What can hang from each mark
R: H L N W
L: E F T
E: H Q
W: E R
B: F L
D: H R T
T: H
H: E J N Q
N: D E
P: M
M: B E P Q T
F: B H N V
V: F R
Q: J M
J: D Q R T

Each row is shifted at random along 6 fixed directions that mean nothing.
Known rows, with every way that one mark hangs from another
L[E[Q[M[T]]]]: [  15 -116   60  -17  -75 -230   48  -85   64  147 -225   -1  204   94
 -375 -233  109  252   99  -41   42   79  -81 -217 -243  236    0  217
  279  -84  396 -166  125 -133   26   98  108  110  -43  -74  -14   74
   -3 -124   36   61  318  -60  -27  229  283 -108   -2  299  -73]
D[R[L W[E[H]]] T]: [ 136 -198   47 -170   36  118   79   66  -96 -180  -66  132   52  -29
  -66  136   23   80  -89   74  106   67   43   12 -261   -5  257 -112
  -55 -193 -246  -17  -29  121 -114   44 -506    7   11  173 -218   38
   72  -46 -132  -52 -271 -110  146  197  130  139 -208 -111  -21]
H[N Q[J M[P]]]: [ -97 -176  245  -55 -120  -11  -91  309   39   78   67   56  -17   91
 -175  132  -39  -47    0   69  277  -70  -32   34 -197  197  -24    8
   70 -258   88   45    6  149  168  -27 -208  165  102   17   41  -67
   82  -12   46   18   51  -61  135 -348   28  -51  -93  170  -87]
M[P Q[J[D[R[H]] T]]]: [ -27  108  304   13 -125   78   66  335 -257   36   37  -11  202  283
   69 -186  -25  299   65 -211  -19   -1 -119  270 -405   -2  129  171
  -78  -31  236  -54  242   69  365  169  400  246   -6  144  373  -96
  -89 -247   70  118  138   30  -61  -68 -126   57 -415  359 -117]
R[L[E[H Q[M[P]]] T] W]: [ 146 -285 -150   61  108  158  103  107 -125 -204 -260  -51   31  -62
 -167   86  -71  -12   76 -157   70  166 -225  -75 -104   32  114  -30
  174  258  157  -83  -16  -83   54   21 -211  -14 -120   99   25  189
   86 -110 -164  -28 -262 -146 -183  261   44   76 -169  250  123]
D[H[E] R[L N W] T]: [  56  -10  269  -34  -40  134   29  141 -152 -112  139    4  142  -50
 -213   15 -105  142  125 -157  196   70   62  137 -287  -66  174  130
  -57   48  -79   18  136  144  -13   17 -382  271  -12   35   19  136
   55 -148 -100   14 -203 -136   44  100  199   24 -205  -26 -219]
D[H[N] T]: [   2 -211   56  163   28  118   20  323   30  -45  187 -152  173  -46
  -23  162  -77   43   82   81  214  -91  124  -19  -93 -196  266 -234
  -73    1 -191  227   26  192  -75 -156 -359   10  137  -12 -130  171
  255  -16   37 -118  -65   62  120   -5   74  134   83 -168 -162]
Q[M[E[H[N]] P]]: [ -13   22   76  -27   28  149   77  310 -199  -38  -89  -20  224  189
   99  131  -36   16   47 -148   11  -22  -97   75  -26   48   25 -152
    5   35   19  -32   23   83  269  -17   17  114   32  159  240 -131
   54 -114  -71   23 -106  -54  -24 -146  -60   90 -245  275   69]
W[R[H[E[Q]] L]]: [  74 -228  -46 -132  -69  -47  125  119  102  -65 -104  101   23 -140
 -266  208   45  -90  -66  105  158  220 -129 -116 -124   74   68 -117
  140 -106  -80  -39    9   85 -210  -93 -559 -121  -31  -10  -97  121
  129  119 -112  -44 -137  -93   99  -40  174   68   46   17   37]
B[L[E F[V[R]] T]]: [ -88 -419  -27   96   80 -148  -94   58  -65  -24  -95   24  139 -214
 -371   46  -58   37  126 -131  205  -48  101 -137 -350  101   69 -121
   72    4  276    7  -48   -3  119  -89 -270  105   16 -154 -152   31
  226  146  -85   52  -66 -323  -65  240   60  -64  126  222 -201]
M[B Q T]: [ 102 -205   37   48   21  172  114  381  -91   44 -111    1  276  353
  160  -41   36  291  -64  -46   36  -28 -116   11   71  -91  204 -178
  -68  -28   19   51   77   96   11  163  275 -149   31  188  167   13
   31 -179  103  -40  176   86  -20   91  -70  168 -150  153   32]
T[H[N[D E] Q]]: [  66 -178 -115   97  224  435  174  438  -37 -271  -76  -76  -40  -23
  188  323  -78 -176 -106    8   48 -122   26   23  401 -126  155 -409
  -17  171 -409  145 -110  121  118 -220 -368 -224   52  232  -49   64
  326   19 -119 -115 -347   28  -79   42   30  341  -36   86  202]
J[D[R[L[F] N] T]]: [  15 -210  429 -192 -251 -118  -82   14   33   84  182  162  -42  -65
 -351   30   63  170   84  -99  135  229  244 -162 -213  100   40   62
  -73 -205  135   18   85  190   33  159 -152   49    0   63   69  193
  -23  215  -14  -55  -21 -290  174    8  303    7  -34  -87 -172]
D[H[N] R]: [ -61  137  156 -163   90   19  -41 -222  162  -71  -28  148  127 -231
 -369   44   28   46  -95  -81  368   61  -95   -4   -3  123    1   26
   36 -281  111  -78   65  -20 -258 -180 -590  185  -38 -278 -304   43
  271   45 -175  170   54  -23  158  107  220 -168  164   70 -168]
H[N[D E] Q[M]]: [   9 -138  -33  125  261  348   16  351  -22 -184 -129 -109  120   24
 -154  171  -38 -108   28 -232   78  -37  165  -11  288  154   -4 -104
  109  187   37   -6 -126  -55  223 -143 -130   60   -9   85  169   64
  132  -32 -138   59 -183  -46 -195  -78  158  165  -73  460  129]
F[B H N]: [ -96  117  283  -58  397  181  -81    0 -183  -66   70  109  -42  129
  -31   67  -16   31 -137  -85  218 -100 -286  222   84 -148  -39 -217
 -157   47 -249  -79 -142   94  113  -94 -125   45  -36  -48  -97  -30
  165  -68 -127  136    5  -83  -16  124  -29 -187   36  263   63]
V[F[B N] R[L[T]]]: [  71 -192  300 -103  190   59  -34   33 -200   17 -211  179  127  396
 -327  -19   94  186   32  -11   73 -263   57  -44   66  233  -14   55
  -95   31  165 -236  -32   37  274  131  138   67  -36   78  -88 -140
  -41  -95  -93   89   -3 -357  -34  361  119  -10 -197  492  -17]
R[H[Q[J]] L N[D] W]: [ 140 -276  152  -65 -157  100   26  243  -73  -96   54   95 -188   -4
  -80  200  -65   36  -63   73  161  147 -132  199 -251  -12  212   44
   14   -3 -240   42  -34  226  -47   24 -168  -90   17  195  -67  142
  165 -139   29 -113 -131  -59  109    6   93   92 -307    0   45]
J[D R[L] T[H[N[E] Q]]]: [  46  -76  175   49  -95  -40  206  235   57  -22  110 -229 -254   62
 -182 -123  -34  -54  119 -143  -18  139  103 -122   75  -18   21  202
  190  204   65   61  221   36  281  -57  -11  -18  -14  -39  431  265
  195   27  109  -62  -27 -107 -119 -211  325  191  -27  352  -20]
W[E[Q] R[H[J] L N[D]]]: [  14 -210   48  161 -157   -8  175  683 -115  -57  200 -115  137  -86
  111  233  -71 -131  129  149   86  -62  -15  218 -581 -188  326 -156
   -6  136 -379  176   62  303   56 -157 -452    1  135  114  197  146
  152  -64  125  -87 -278   33   15 -332  -61  158 -188  -36  -37]
J[D R[L[F] W] T]: [ 154   50   43  -45  202   85  234 -102 -107 -180 -233  -38 -144   59
  -10 -208    1   66    2 -110  -62  -54 -202   68 -137   52  173  146
  112  152   76 -142  153 -106  227  -73   29   23  -65   31   32  130
  195 -174  -12  112  -78  -59 -128  210  142  107 -278  516   81]
F[B H[J[R] Q] N[E] V]: [  86 -115   61   36  665  359    7  593 -302 -237 -127  -95   62  289
 -187   49  -86   97 -145 -184   91  139  160 -101  430  -97  -40 -318
 -133  423 -138 -128 -151  -31  209  -64  108 -183  -69  180   31  -20
  -45 -134 -188  -35 -135 -139 -199  250  173  178  -96  349  270]
F[B N[D] V[R]]: [  46 -167  192 -116  503  215    6  476 -227 -135  -29   78   62  299
  -75  148   36  144 -180   48   77  -23  195   -2  223  -65   74 -349
 -328   46 -340  -79 -182  184  166  -34    7 -224   54  220 -182  -85
   27   43 -117  -92 -145 -182   68  259  -23  141  -41   29  142]
D[H[J[T] Q[M]] R]: [-119 -112  375  -74 -162  -80  -96  100   35   50  199   80  135 -100
 -281   70  -62   57   85 -116  271   19  201   21 -275   28   31   69
  -50 -282  156   38   44  151   91    2 -432  359   27  -88   38   74
  -77  102  -74   71  -86 -127  154 -141  191  -55  -20    5 -214]
M[B[F[N]] Q[J[D R]] T]: [ -18 -234  243  -82  -83   20  -13  435  118   52  239   84  -84    4
 -160  148    1   28 -142  -39  341  169  -26  -55 -107  -93  147 -254
 -105 -281  -74  186   18  218 -152  -82 -234 -173   61  -73  196   60
  286  197  119  -34   75   18  197 -298 -111   80  177  -89  -66]
T[H[E N[D] Q[J]]]: [  -7   13   83  -74   22   52  111  227   27  -59 -199   11  124   74
 -230  -59   -8   64  -35   33   90 -171  -23    2   90  251  -63  179
  200  -61   14  -81  123  -51  107  -62 -106   88   28   16  -15 -117
  268 -169   -1   40  153   14  -26  -19  229   48  -93  410   29]
L[E[H[N]] F[V]]: [  32 -437   16  -18  -26 -165   -1  241    1   17  -77   34   66 -220
 -345  150  -17   64   76 -171  139  176  246 -459   85   74  -21 -301
  -29  101  257   11  -64   70   66   28 -143 -155    3   80  -23  191
   51  264  -80 -185 -146 -295   38  137  280  127  114  -71   24]
H[E J N]: [ -80   50  209  -36  -16  103  146  401 -183   -8 -177   -6  302  196
  -44  -55 -147   37  228   -1  110 -488  -57  208 -183  153  -31  140
   91   52  -37   -6  105   85  294  -54  -59  433   75   60   98 -251
   71 -245   30  138  116   68  -66 -214   43 -141 -229  418 -139]
B[L[E F[H]]]: [ -13 -325 -120   82  102  -40  -56  -63   12  -42  -48   62  -21 -245
 -119  164  -56  -46   22   -7  190  -34  -29  -79 -253   -3  111 -307
   33  -26  -10   82 -111   64  -11 -182 -404  -98   29  -75 -185   68
  310  128  -69  -37  -74 -168   26  173   58  -22  130   88  -58]
V[F R[H[E] W]]: [ 150 -367   48  -33 -248 -129  244  224   79  131   15   27  -59  108
 -334  149   31   -3   72  214  182 -176   78 -195  -25   59  169 -102
  -35   -7  -79   55   47  222 -102  -96 -187 -143   57   47  -32   94
   36   61   66 -212  -85  -93  224   22  166  201   -7  -97  -73]
J[Q[M] R]: [ 154  -13  -50   30  202   32  238   77   68  -44  -92 -111  -82  198
   71  -49   35   48  -56  165  -41   80  -60 -169  -59   -1  170 -158
  144   47   30  -53   83   21   80 -134  -57 -245   30  155  -65  124
  -42  -63   37  -54  -44   17   48  186  149  226  -87   49  110]
N[D[R[H L[F] W] T] E]: [ 278 -516 -221  135   11  109   40  446  -41 -136   23 -198   90   22
 -204   77   35  207   36 -176   -4  279  516 -245 -143   -2  336  -79
   -6  238   -6  105  -48   79 -147  -39   37 -213   24  178   76  323
   52  -43  -14 -232 -131  -55   -2  205  341  408 -145   20   25]
V[F[B H[N]] R]: [ 162 -317  177   31  118  128  116  475 -218   83  -41   25  128  491
   56  138   42  157   50  166  -45 -311  358 -166  328  -28  133 -371
 -296  173 -110  -41  -83  240  335   46  282 -233   64  383   76  -47
 -251   -4    1 -238 -177 -271   81  224  108  336 -214   70  142]
V[F[B[L]] R[H N W[E]]]: [ 153 -174   33  320  146  104  174  394 -156   -9   70 -265   15  268
 -362   26  -43  -55  269  -68  143   -1    7 -106   62   44  106   61
   80  584  208  -33  145   32   95 -150  166  -19  -24  -43  327  234
  125 -263   64  -36 -130 -199 -217  110   94  219  -96  409  -86]
V[F[H[J]] R[N[E[Q]] W]]: [ 274 -287  -26  103  -38   20  289  442  -70   54 -145 -139   72  397
 -247  -64   23  159   92  308   83 -347   55 -138    5   31  278  -32
   18  300  -67    0  127   82    3 -137  175 -219   60  139  -98   43
   71 -304  179 -182   80   45   57  304  193  227 -150  146   28]
D[H[N[E]] R T]: [ -97   20  443 -264 -181 -115 -116    3  -99   76   28  218  397   36
 -193  -61   87  382  -20 -137  122 -106  396   35 -295   83  107  105
 -155 -435   91  -79   59  144   69  160 -222  358   27   48 -193 -143
  -59    7 -104   80   78 -158  263  186  305  -63 -178  -16 -246]
T[H[J[R] N[D E] Q]]: [ -25 -178  234  -83  -67  190  125  529 -120  -69  -12   27   79  104
   53  206  -68  -32   16 -117   25 -139  334  -59  209    2   -3 -201
  -67   32 -135   73  -33  190  322   -9 -118   23   30  307  187  -39
  -39  120  -83  -73 -259 -120  -13 -135  141  260 -167   95  121]
L[E[H] F[B] T]: [ 106 -544 -207  306   62 -104   17  440  -72   24  -68 -251  149    7
  -74  -28  -52  143  230  -60   18   -7  220 -388 -147 -108  224 -265
   68  407  268   99    5   50   61  -57  104 -168   50   81   13  311
   42   34   62 -220  -79 -165 -110  231  159  241   59   51   -9]
Q[J[R[L]] M[E]]: [  85 -258  -24  -77 -120 -239  -17  172  228   65  182  -56 -222   33
 -280  139   10 -123  -39  109  228  328   31 -227 -411  174   80  -35
  218 -236   29   64  -11  114 -124 -167 -382  -48  110 -107   54  118
  152  122   54 -105    6  -74  232 -340  182   73   59  -69  -86]
V[F[H] R[L[E[Q]] N]]: [ 159 -312  184    4  -58   60  137  219 -154   35  -55  118   -7  219
 -117  188    1   62   87  146   10 -203   80  -79   63  -29  160 -255
 -166  151 -136  -33  -29  213  281   36  -54 -190   13  277   13   19
  -97   34  -24 -179 -276 -302   53  270  119  185 -193   16   63]
W[E[H[J[T] Q[M[B]]]] R]: [   8 -237   65 -238 -110 -184   85  277   90   40 -166  134  218   99
 -272  125  177   40 -133  137   68   93  175 -292  -86  240    3 -109
   98 -355   92 -115   20   45  -83   77 -415 -104   32   92  -35  -60
   -1  118  -28  -70  -75 -121  178 -168  240  159  -40   94  103]
P[M[B E[H[J[D]]] Q]]: [ -99   66  416 -105  -25  209   49  266 -129  -61  -20  116  325   58
  -76  154  -90  -28  117 -458   59   26  -14    6  218  -37 -154 -149
  -80   33  198   -9   -8   25  280  148  -75  267 -122   65  581  -68
  -21   55 -139  137 -141 -161 -167 -100    2   -2  -73  331    4]
T[H[E N Q[J M[B P]]]]: [ -30  -62  248 -121    3  185   37  430 -157  -54  -73   94   53  229
   44  190  -56  -20  -50  -97   41  -43   43  -40  252  149 -130 -102
    2  -51   18  -61   26  124  368   99  -87   69   20  288  206 -142
  -14  -44 -107  -50 -206 -212   -9 -178   76  179 -278  257  130]
H[N[D] Q[J[R T] M[B]]]: [ -26 -174  342 -171  175  324  -49  483 -159 -170  -68  145   66  170
   47  334  -26  -76 -108 -262   15   67  383  -76  358  135  -70 -269
 -157 -114   64  -80 -186  111  504   85 -130   58  -23  371  234  -47
 -181  220 -228    7 -507 -301  -22 -220   51  278 -281  251  246]
F[B H[N Q[M[P]]] V]: [  93 -323   42  107  328   86  -58  553 -153    5   13 -148   58  307
 -234    1   -9  211  -72  -61   83  311  240 -256  426   10  -50 -207
  -76  256   94  -67  -70   51  158   84  354 -302    7  189  208  153
 -138 -103   -2 -243   74 -216  -50  121  271  204  -60  210  198]
F[B H[Q[M[T]]]]: [ -72 -103  168  -74  172  -35 -116  -94   41   41  -33  118   49   65
 -420    0   74   95 -141 -109  245  164 -118  -46  179   98 -112  -16
   74 -136  128 -133 -103  -48  -52   -1 -109   33  -80 -145   25   61
   71   16 -116   85  158 -138   30   90  226 -136  128  345   61]
Q[J[D[R[N]]] M[P T[H]]]: [  32  -16  175  -88  -62   -8  -28  305  -68  -11   86   -8  -21  261
   45   -8   46  157 -120   96   73  108 -118   98 -322  144  155   69
   48 -253   60  -42  153  106  128  -36   74   41  109   90  -10 -121
  150 -186   67   -7   86  -40  168  -99   -2  117 -262  132  -46]
P[M[B Q]]: [ -47 -155  290  -29  -85   34   21  154    6   73   96   88   77  152
  188   88  -18   71  -20   27  104 -162 -124   73  -69 -137  114 -210
  -91 -211  -84  124  -32  208  100   67  -86   30   60   77  110   14
   54  -40  107  -11   71  -25   86   27  -27  -22  -14   33 -104]
E[H[J[Q T] N[D]]]: [ 146 -109  173 -276   46  162  166  286 -158 -135 -461  116  387  284
 -210   27   84  295  -13 -123 -169   57  368 -296  412  265  -87   -7
   18   17  293 -238   13  -83  252  223  251  -89 -114  400   44 -138
 -147  -26 -145  -50  -20 -126  -37  310  327  224 -268  328  278]
R[N[D] W]: [ -10  -76  381 -237 -176   46   29  -28  -25   49   43  184  -15   20
 -356   90   87  120   -6 -233  181  204   26  -56   63  156  -86   53
  -20 -104  120  -89  -24  112   -7  131   33   52  -98  124   81  167
  -21  127 -104   32  -45 -173   65   36  188  -54  -53   48    0]
L[E[H[N[D]] Q] F[V]]: [  46 -292   33   34   -7 -229   83  325  -98   30 -248  -14  324 -155
 -247  -99   -9  245  136  -90    4  -73  228 -278 -130   70   84  -56
    7  172  275  -61   68  -15  190   50   90  -41   11   88  -22  101
   72    1   40 -103   64 -147  -32  305  245   66  -51  176   45]

Rows
[  41   12  149 -110 -128 -147  121   65  160   93   54   39  -54   18
 -320 -128   76  100  -44  -30  174  173  -72 -121 -299  166   38  107
  131 -193  196  -59  146  -18  -90   24  -78  -13  -20  -44  151  109
   39   28   63   25  176   26   90 -108  146   32  -17   74  -59]
M[Q[J[D R[W[E]]]]]
[ -62 -134  245 -234  -76   23  -84  -12   50  -36  -24  206  258  -97
 -358  205   90  164 -103 -157  199   95  303 -165   90   87   30 -143
  -77 -345   22  -19  -93   89 -101   55 -457   96  -15   20 -228  -22
  150  198 -206  -13  -60 -138  223  150  298   13   57  -70  -86]
D[H[N[E]] T]
[ -20 -220  152  124  178    4  -90  271   17   77  250 -165 -132  135
 -216   47  -45  -34  123   40  279  140   14 -101 -125  -51  -15  -66
   34  156  -28  131   -5  173  -50 -126  -79  -71   58 -143   89  209
  248   -6  104  -55  178  -89   -8 -111   48  -77  244  108 -147]
F[B[L] N]
[  20 -196  109  144   15  134   54  289  -25   51  106  -14   66  122
   49   57  -40   81   56  -61  159  -13 -116   32   -1 -140  144 -209
  -50   38    8  150   33  162    4   -1   55  -73   38   54  237  140
  131  -49  111   -2   84   26  -28    1 -119   75   22  117  -71]
M[B[F] Q]
[ 108 -180  211  -19 -228 -121  242  310  138  164  238 -112 -197  141
  -92   33   19   62   77  148   80  257  157 -325  -80 -137  132 -194
   37   60  -13  141  154  285   -7  -29  -35 -336   48  195  160  323
 -121  200  169 -242  -30  -50  180  -99  232  224   83 -369  -35]
J[Q R[N]]
[  67   64  133  -78   53   83  179  164  -45  -81 -125  -17   -6  158
   31 -115  -35   87  -13  151   97 -250 -185   83  -36   88   87  108
   94  -24  -81  -30  179   32   48  -90  -69   54   56   52 -158  -58
  247 -283   64   31  135   66   34  134  125   38 -168  209  -23]
T[H[J[D[R[W]]] N]]
[  56   62  138  -93   66 -181  189  -96  221   20   -9  -36  -77   48
 -235 -175  104  117  -76  178   32   89  -18 -147 -236   66  155   80
  162 -219   62  -31  178   -8  -36 -111 -232 -146   41  -77  -89  108
  153   32  104  -10  153   46  193  124  243   72   53   40  -49]
J[D[T] Q[M] R]
[-115  145  358   32  -24  121  -46  198 -117  -77  187    0  137  -53
  -96   26 -106   41   88 -196  214  -65   15  275 -329  -94  135   96
  -41  -28   27   19  111  120  195  -92 -343  447    6  -69   27   14
  112  -98  -93  187 -160  -50    1  -70   64  -41 -162  158 -244]
D[H[Q[J[T]]] R[N[E]]]
[ -18  -75   47  -30  -62  -89  115  214   66   57 -138  -24   76  203
 -232  -99  -21   71  -10  141  164 -159 -225  -12  -59  193  -45  215
  242 -108   55    1  208   16  -18  -55 -135   83   79 -100   12 -101
  270 -260  120   10  292   95   52 -107  144  -49  -48  370  -71]
T[H[E J Q[M[B P]]]]
[-117 -184  213  -57  199  -71  -81   47 -125  -80   -1  149  -38 -246
 -338   63  -63   49  -56 -260  229  -72  -52  -34 -159  -24  -16 -247
 -150  -12   -4  -25 -125   39  208  -58 -300   43   -2 -104 -110    9
  235  157 -113   44 -110 -222    1  134  128 -134   67  181  -28]
L[E F[H[J[D T]] N V]]
[ -25 -140  169 -197 -148  -95   52  277   10  -55  188   45 -318  146
   94  251   29  -96 -247  171  137  118  -94   27 -285  -18  193 -193
   17 -364 -235   93   -9  273  141 -200 -415  -68  148   98 -155  -63
  277  105   32  -95 -242  -43  333 -251  -29  141 -106 -133  -23]
Q[J[R[N[E]] T[H]] M[P]]
[  14 -248  -27  -43  330  173  -19  189 -159 -235 -146   93   49 -151
 -121  306  -76 -119  -64  -37  174  -60   33  -40   13   -1   75 -380
  -90   81 -111    0 -158   65  120 -211 -434  -81    9   35 -271  -96
  349  109 -196   38 -282 -235  -25  251  -42   76   51  179   53]
B[L[F[N[E[H]] V[R]]]]
[ 108 -325  109  -33 -168 -108  -84   93   41   60  204   86   21 -135
  -27  145  -12  154   41   23  164  138  293 -140 -323  -67  220 -189
 -161 -157  -18   98   -1  277  -92   20 -323  -64   75  102 -111  221
  -57  148  -27 -183 -109 -201  243   86  238  141  -69 -287 -115]
D[H R[L[F]]]
[  20 -145  -33   58  335   67   72  328 -116 -137 -203  -94  169  150
 -336  -87  -91  107  -63  -49  106  -27  -89   11  173   72  -26   44
  114  134   25  -95   11 -117  151  -53  -19   55    4  -65   45  -63
  150 -255  -26   18  102   -7 -117   90  207   -6  -76  520   72]
F[H[E J[T] Q[M[B]]] V]
[ 120 -223  -65  246  191   47  -44  431   -1    9  129 -267  -36  373
  124   43  -44   -2   81  114   67   54  -53  -75 -213   48  148  -44
  138  145  149   58   32   62  120  -96  193   18  141   55   85  143
   54 -251  129  -56   53   12  -31 -134  -29  166 -141  208  -40]
Q[J M[B]]
[ 111   45 -106 -126  147  -15  187 -281  126 -189 -228   57 -210 -173
 -173  -83   17  -16 -179  116  162   53 -480  143 -207   32  216  128
  232  -94 -101 -102  109  -92 -269 -244 -420  -79  -60 -222 -351   95
  437 -119  -51  116   48   83   75  223  111  -62  -40  258   22]
J[D R[H L[T] W]]
[  87 -235  109   74  -82  -30   53  245  159   75  224 -182  -17   35
 -290  -54   34  112  150   43  121  232  245 -264 -126  -12  143    4
   43    8   91  139  157  107 -130  -32  -46  -81   54  -34  120  325
   27  100   90 -144  103  -25   87  -62  250  165  148 -135 -175]
J[D[R T]]
[ 125 -416 -102   79  -17 -252  -35   19   52   70   26  -29  -80  -48
 -236  -61    6  172  -11  133  163   66  -66 -102 -311   29  168  -16
   74    6   -2   50    4   90 -106  -29    4 -178   94  -85 -145  190
  229  -92  146 -137  266  -87  103  181  258  -31   14  134  -71]
R[L[F[H V]]]
[  41 -148   96 -221   24  153   94  266   15 -119 -319  141  202   51
 -350  168   15    5  -16  -54  173  -24  121 -207  216  239  -69  -82
  118  -69   85  -76  -66  -22  -16  -36 -321   70  -59   96 -139  -92
  121   39 -164   47   -9  -10   27   68  235  -18   -8  215   75]
H[J N[E[Q]]]
[ -40  114  106 -116  120   28  157 -119    8 -143 -134  114 -107  -44
   -5   13  -53  -81  -64   71  107 -190 -377  179 -168   32   49   19
  124 -124 -166  -36   94   15   79 -172 -430  127   16  -87 -193 -108
  358  -71  -76  147  -37    9   21  102   11  -86  -67  239  -42]
T[H[J[D R[L[E]]]]]
[ -11 -233   96  -73 -309 -210   32  318   90  161  -56  -68  216  133
 -448  -72   66  178  111  -76  106   93  196 -188 -167  209  -28  232
  198  -95  301   14  128   21  -28   60  108  128    7  -71  236  -24
   78  -20   91  -40  338   40   79 -203  274   -1    6  278  -84]
N[E[H[J[D] Q[M[P T]]]]]
[ -90 -183  304 -172 -254 -227    2  249  235  149  -70   31  137   -2
 -775 -110   -8   55  155   40  285  -73  216 -230  -78  436 -197  391
  281 -268  266    0  153  -14  -21   18 -309  249   54 -194  148  -43
  130   26  108   -4  346  -33  136 -367  453 -165  115  307 -187]
H[E J[D[T]] N Q[M]]
